[[  5 -27 -43  32]
 [-32  14  22 -42]
 [-55  54  33  29]]
=>
[[-27 -43]
 [ 14  22]]

[[ 27 -12  53 -22]
 [ -2 -19  56 -34]]
=>
[[-12  53]
 [-19  56]]

[[  4  33  37 -32 -46]
 [ 26   9  53 -11 -37]
 [-46  71 -16 -64 -49]
 [ 21  13  49 -14 -38]]
=>
[[33 37]
 [ 9 53]]

[[  8  26 -25 -23 -14]
 [ 65  14 -60 -60  31]
 [ -2   6 -12 -18  21]
 [ -9 -19  11   5  28]
 [ 10  30 -29 -27 -16]]
=>
[[ 26 -25]
 [ 14 -60]]

[[ 47  58 -61]
 [-19 -15  -8]]
=>
[[ 58 -61]
 [-15  -8]]

[[-64  19 -23  44]
 [-36 -70 -11 -28]
 [ 41  68  11  31]
 [ 35  71  10  29]
 [ 62 -16  25 -48]]
=>
[[ 19 -23]
 [-70 -11]]

[[ 24  30 -68  20]
 [ 24  30 -22 -56]
 [ 57  -4   1  -9]
 [ 24  30 -68  19]
 [ 24  30  27  26]]
=>
[[ 30 -68]
 [ 30 -22]]

[[ -5  69 -69]
 [ -3  49 -47]
 [-31  49 -44]
 [  3  58 -56]
 [  3  54 -59]]
=>
[[ 69 -69]
 [ 49 -47]]

[[-66  17 -63 -28]
 [-54  22 -59 -17]
 [-23 -54  28 -71]]
=>
[[ 17 -63]
 [ 22 -59]]
---
[[-26 -37  13 -34 -15]
 [-24 -40  12 -28 -11]
 [-22  16  41  -8  56]
 [-15 -30   6 -26 -15]
 [ 55  28 -51  55 -30]]
=>
[[-40  12]
 [ 16  41]]

[[ -5  14 -19 -13]
 [-19 -21  -5 -67]
 [ 11 -13   3 -10]
 [-28  -4  27   8]
 [  1  19 -22 -50]]
=>
[[-21  -5]
 [-13   3]]

[[-13  61  31 -27]
 [ 34   9  36  26]
 [ 34  57  55  17]
 [ 54 -17  38  21]]
=>
[[ 9 36]
 [57 55]]

[[ 60   0 -47]
 [ 64  -1 -50]
 [ 14  40 -39]
 [  0   7  -6]
 [ -8 -30  11]]
=>
[[ -1 -50]
 [ 40 -39]]

[[-32 -49 -37]
 [ 62   1 -20]
 [ -9   0  -7]
 [-42 -70 -31]
 [-14 -34 -33]]
=>
[[  1 -20]
 [  0  -7]]

[[ 69  48 -43 -10]
 [ 67  50 -10 -16]
 [-55 -42  21  11]
 [-69 -53  17  15]
 [-49 -40  -6  15]]
=>
[[ 50 -10]
 [-42  21]]

[[  1   0  -2   0   2]
 [-28 -43 -29   3  -5]
 [ 45  10  -8 -57 -43]
 [ 36  -1 -15 -37 -26]]
=>
[[-43 -29]
 [ 10  -8]]

[[ 17  -8  -7]
 [ -9  15  14]
 [ 30 -56 -54]
 [  9  15  16]]
=>
[[ 15  14]
 [-56 -54]]

[[-63 -29   4  -2]
 [ 11  13  21   8]
 [  9 -22 -33 -24]
 [ 12  18  23  26]]
=>
[[ 13  21]
 [-22 -33]]
---
[[-1 10]
 [-2 26]
 [-4 50]
 [ 4  1]]
=>
[[-1 10]
 [-2 26]]

[[  4 -54  48 -34]
 [ 50  63 -26  68]]
=>
[[  4 -54]
 [ 50  63]]

[[ 39 -29  12]
 [ 23 -42  -7]
 [  2   6  66]]
=>
[[ 39 -29]
 [ 23 -42]]

[[  3   1 -48   2  12]
 [  3   2  37  -1 -70]
 [ -5  -1 -13   3  61]
 [ -1   0  57  -2 -42]
 [ -3   0  51  -1 -16]]
=>
[[3 1]
 [3 2]]

[[ 9 61 18 16 17]
 [26 34 38  6 16]
 [ 7  5 43  7 59]]
=>
[[ 9 61]
 [26 34]]

[[ 60  25 -52]
 [-34 -55   4]]
=>
[[ 60  25]
 [-34 -55]]

[[ 53 -32  55]
 [ -8  31  13]]
=>
[[ 53 -32]
 [ -8  31]]

[[ 68  66 -29  -4]
 [ 57  56 -11  -4]]
=>
[[68 66]
 [57 56]]
